Here is a tiny trained network, its code and every weight. The questions are about switching its units off for an input and a target symbol, where a switched-off unit gives its printed mean instead of its output.

import numpy as np


def w(rows, s, z=0):
    codes = np.array(rows[::2]) - 128.0
    scale = np.full(codes.shape[1], s)
    scale[-1] = z or s
    return codes * scale


def norm(h):
    return h / np.sqrt((h * h).mean(-1, keepdims=True) + 1e-5)


def f(y):
    return np.maximum(y, 0)


def softmax(a):
    e = np.exp(a - a.max(-1, keepdims=True))
    return e / e.sum(-1, keepdims=True)


def log_softmax(a):
    a = a - a.max(-1, keepdims=True)
    return a - np.log(np.exp(a).sum(-1, keepdims=True))


def net(x, mask):
    ids = ['ΓΔΠΣΨβζθλξ'.index(c) for c in x.split()]
    T = len(ids)
    res = E[ids] + P[:T]
    u = 0
    for l in range(2):
        q, k, v = (norm(res) @ M[l].T for M in (Q, K, V))
        z = softmax(np.where(np.tri(T) > 0, q @ k.T / 3**0.5, -1e9)) @ v
        res = res + np.where(mask[u], z, O[l][:, -1]) @ O[l][:, :-1]
        u += 1
        y = f(norm(res) @ A[l][:, :-1].T + A[l][:, -1])
        res = res + np.where(mask[u : u + 4], y, B[l][:, -1]) @ B[l][:, :-1]
        u += 4
    return log_softmax(norm(res)[-1] @ U[:, :-1].T + U[:, -1])


Q, K, V, O, A, B = {}, {}, {}, {}, {}, {}
E = w([
[96,166,206,73,148,100],'Γ',
[126,150,123,85,70,84],'Δ',
[108,88,158,152,137,133],'Π',
[104,89,86,111,239,93],'Σ',
[54,156,158,111,114,82],'Ψ',
[120,91,146,49,126,188],'β',
[59,77,98,111,85,212],'ζ',
[152,90,100,158,94,192],'θ',
[92,108,113,172,125,107],'λ',
[137,95,187,121,138,5],'ξ',
],0.016)
P = w([
[23,125,227,125,132,250],'0',
[20,115,192,112,107,224],'1',
[26,117,161,115,113,193],'2',
[31,136,141,87,99,172],'3',
[50,154,111,84,124,140],'4',
[60,139,96,56,70,147],'5',
[90,157,72,44,79,141],'6',
[119,187,58,34,103,102],'7',
[88,206,83,4,80,54],'8',
],0.004)
Q[0] = w([
[188,107,145,149,72,147],'L0H0',
[162,254,188,133,123,129],'L0H0',
[185,107,195,212,210,115],'L0H0',
],0.0096)
K[0] = w([
[173,53,130,137,58,202],'L0H0',
[129,165,254,132,35,104],'L0H0',
[105,40,227,190,169,143],'L0H0',
],0.0075)
V[0] = w([
[113,144,177,128,136,191],'L0H0',
[96,254,175,120,123,113],'L0H0',
[83,156,109,133,146,121],'L0H0',
],0.0068)
O[0] = w([
[140,142,81,185,188,162,206],'L0H0',
[138,3,94,200,98,171,3],'L0H0',
[55,142,50,157,41,137,195],'L0H0',
],0.0065,0.002)
A[0] = w([
[134,159,44,87,132,255,144],'L0N0',
[74,151,109,199,174,159,93],'L0N1',
[117,176,77,166,100,148,24],'L0N2',
[123,177,200,76,214,228,255],'L0N3',
],0.0056,0.003)
B[0] = w([
[106,200,175,189,144,1,242],'L0N0',
[127,65,90,124,51,138,163],'L0N1',
[143,204,99,151,152,158,140],'L0N2',
[40,132,122,158,70,156,255],'L0N3',
],0.0088,0.0063)
Q[1] = w([
[163,112,52,47,175,161],'L1H0',
[26,167,155,127,76,30],'L1H0',
[1,201,114,96,9,35],'L1H0',
],0.0082)
K[1] = w([
[65,46,171,76,113,211],'L1H0',
[212,90,139,110,193,33],'L1H0',
[248,172,174,42,153,2],'L1H0',
],0.0071)
V[1] = w([
[77,84,107,113,210,111],'L1H0',
[123,139,185,252,152,111],'L1H0',
[103,153,69,108,154,211],'L1H0',
],0.012)
O[1] = w([
[104,157,114,83,205,199,172],'L1H0',
[168,140,118,81,149,3,244],'L1H0',
[101,51,80,217,139,161,3],'L1H0',
],0.016,0.0055)
A[1] = w([
[216,82,10,182,144,105,29],'L1N0',
[139,134,143,148,49,161,51],'L1N1',
[127,93,101,193,139,222,53],'L1N2',
[51,131,255,208,100,22,253],'L1N3',
],0.0067,0.0031)
B[1] = w([
[254,167,46,94,153,193,130],'L1N0',
[190,97,152,154,111,200,141],'L1N1',
[220,182,137,118,187,103,154],'L1N2',
[237,159,155,95,137,137,254],'L1N3',
],0.0091,0.009)
U = w([
[190,165,103,81,111,25,203],'Γ',
[132,212,149,79,177,139,22],'Δ',
[74,167,78,122,218,195,206],'Π',
[27,129,101,191,98,71,94],'Σ',
[146,66,183,121,162,129,58],'Ψ',
[155,41,114,178,169,100,187],'β',
[206,131,2,128,134,142,73],'ζ',
[148,130,145,96,163,128,2],'θ',
[180,138,135,152,44,200,198],'λ',
[75,41,104,83,106,97,80],'ξ',
],0.0092,0.0036)

Each question gives the input, a string of symbols that net reads in full, and the target symbol t.
The units are the heads (3 rows each of Q, K, V and O) and the neurons (one row each of A and B). Each row of codes is followed by its name. A weight is (code - 128) times the scale printed after its matrix; where a second scale follows, it is the last column's (O, A, B and U).
mask holds one flag per unit, layer by layer, with each layer's heads first. A switched-off unit (its flag False) gives its mean, the last column of its rows in O or B, instead of its output. The means were averaged over made-up inputs and are rounded, as every weight is.
A unit's drop is (log p(t) with every unit on - log p(t) with that unit switched off) / (log p(t) with every unit on - log p(t) with every unit switched off).
The circuit of an input: a set's keep is (log p(t) with only the set's units on - log p(t) with every unit switched off) / (log p(t) with every unit on - log p(t) with every unit switched off). Starting from all 10 units, units are removed one at a time, each time the one whose removal leaves the highest keep (on an exact tie, the one counted first), for as long as the keep stays at least 0.8.
units of the circuit, in order: the units of the circuit, biggest drop first
most important unit: the unit with the biggest drop
k most important neurons: the k neurons with the biggest drops, biggest first
top k neurons in layer l: the k neurons of layer l with the biggest drops, biggest first
drop of u: that unit's drop, to one decimal
input Σ ζ λ Γ, target Π: most important unit	L1H0
input Ψ λ ζ Π, target β: units of the circuit, in order	L1H0, L0N0, L0H0
input θ Σ θ ζ Σ Π θ Σ Δ, target λ: units of the circuit, in order	L1H0, L0N3, L0N0
input ζ λ λ Δ Ψ λ, target λ: units of the circuit, in order	L1H0, L0N0
input Σ Δ ζ Π, target λ: 2 most important neurons	L0N3, L0N0
input θ θ θ Δ, target λ: units of the circuit, in order	L1H0, L0N0
input λ Γ Σ Γ ζ Γ Ψ, target Π: units of the circuit, in order	L1H0, L0H0
input λ Ψ λ, target ζ: units of the circuit, in order	L0N0, L1H0, L0N3, L0N1
input θ θ ζ θ Σ Δ Γ, target λ: units of the circuit, in order	L0N3, L1H0, L0N0
input Π Π Ψ, target ξ: 4 most important neurons	L0N0, L0N1, L0N3, L1N2
input θ Δ Π Γ Γ Σ β β λ, target Π: units of the circuit, in order	L1H0, L0H0
input Π Π ζ Γ, target Ψ: 4 most important neurons	L0N0, L1N3, L0N3, L0N1
input Δ Π Γ, target λ: units of the circuit, in order	L0N0, L1H0, L0N3
input Π ζ Γ θ Σ Π, target Π: most important unit	L0N3
input Π Ψ Π, target β: top 2 neurons in layer 0	L0N0, L0N1
input Π Ψ ζ, target Σ: top 2 neurons in layer 0	L0N0, L0N1
input θ Σ β, target Π: drop of L0N3	0.7
input θ Σ ζ, target Π: drop of L1H0	1.2
input θ β Σ Δ Δ Δ λ, target λ: drop of L0N3	0.4
input Σ λ Π Σ, target Π: drop of L1N2	0.0
input Σ β Ψ, target Π: most important neuron	L0N0
